Below are the code and all the weights of a small trained network. Each question names an input and a class and asks about switching units off, where a switched-off unit gives its printed mean instead of its output.

import numpy as np


def w(rows, s, z=0):
    codes = np.array(rows[::2]) - 128.0
    scale = np.full(codes.shape[1], s)
    scale[-1] = z or s
    return codes * scale


def f(y):
    return np.maximum(y, 0)


def log_softmax(a):
    a = a - a.max(-1, keepdims=True)
    return a - np.log(np.exp(a).sum(-1, keepdims=True))


def net(x, mask):
    res = np.array(x, float).reshape(1, 2) / 4 @ E
    y = f(res @ A[0][:, :-1].T + A[0][:, -1])
    res = res + np.where(mask, y, B[0][:, -1]) @ B[0][:, :-1]
    return log_softmax(res[-1] @ U[:, :-1].T + U[:, -1])


A, B = {}, {}
E = w([
[173,109,50,160,250,121,237,5],'x0',
[119,173,190,23,73,39,170,19],'x1',
],0.011)
A[0] = w([
[141,88,144,14,107,72,201,118,68],'N1',
[184,167,137,99,171,152,215,71,4],'N2',
[128,75,78,176,186,134,113,176,34],'N3',
[181,80,49,205,226,139,252,73,153],'N4',
[19,203,246,90,53,87,72,174,29],'N5',
[171,183,226,10,76,49,178,97,255],'N6',
[127,198,235,2,96,55,196,44,80],'N7',
],0.0081,0.0053)
B[0] = w([
[212,87,189,233,162,219,102,150,183],'N1',
[42,55,151,34,173,85,217,46,174],'N2',
[188,42,181,140,91,169,198,158,167],'N3',
[38,128,193,166,99,132,210,185,243],'N4',
[37,76,213,86,134,79,179,147,226],'N5',
[110,151,169,254,148,186,154,165,252],'N6',
[110,83,163,165,133,149,197,229,247],'N7',
],0.009,0.018)
U = w([
[155,93,146,207,169,164,151,207,114],'0',
[11,88,190,62,133,64,187,116,86],'1',
[85,166,148,203,150,138,149,164,253],'2',
[157,158,63,51,99,63,91,57,2],'3',
[147,221,97,67,124,130,82,59,2],'4',
[205,212,22,59,165,43,148,79,2],'5',
[188,195,49,36,116,86,141,27,2],'6',
[173,176,57,72,170,63,85,89,2],'7',
],0.011,0.0054)

Each question gives the input, the list of numbers given to net, and the class t.
The units are the neurons (one row each of A and B). Each row of codes is followed by its name. A weight is (code - 128) times the scale printed after its matrix; where a second scale follows, it is the last column's (A, B and U).
mask holds one flag per neuron, in row order. A switched-off neuron (its flag False) gives its mean, the last column of its row in B, instead of its output. The means were averaged over made-up inputs and are rounded, as every weight is.
A unit's drop is (log p(t) with every unit on - log p(t) with that unit switched off) / (log p(t) with every unit on - log p(t) with every unit switched off).
The circuit of an input: a set's keep is (log p(t) with only the set's units on - log p(t) with every unit switched off) / (log p(t) with every unit on - log p(t) with every unit switched off). Starting from all 7 units, units are removed one at a time, each time the one whose removal leaves the highest keep (on an exact tie, the one counted first), for as long as the keep stays at least 0.8.
circuit, biggest first: the units of the circuit, biggest drop first
most important unit: the unit with the biggest drop
top k neurons: the k neurons with the biggest drops, biggest first
drop when u is switched off: that unit's drop, to one decimal
input [-3,3], class 2: circuit, biggest first : (N6)
input [-2,2], class 2: circuit, biggest first : (N2 N3)
input [-1,0], class 2: circuit, biggest first : (N5 N7 N3)
input [0,-3], class 2: top 3 neurons : (N7 N1 N5)
input [-6,-5], class 1: circuit, biggest first : (N6 N1)
input [5,6], class 0: top 4 neurons : (N1 N6 N5 N7)
input [8,8], class 0: top 2 neurons : (N1 N6)
input [7,8], class 0: top 2 neurons : (N1 N6)
input [0,-1], class 2: top 2 neurons : (N5 N2)
input [3,3], class 2: top 3 neurons : (N5 N3 N2)
input [0,1], class 2: drop when N5 is switched off : 0.5
input [-3,-3], class 2: drop when N5 is switched off : 0.4
input [2,1], class 2: drop when N5 is switched off : 2.7
input [-3,4], class 0: most important unit : N6
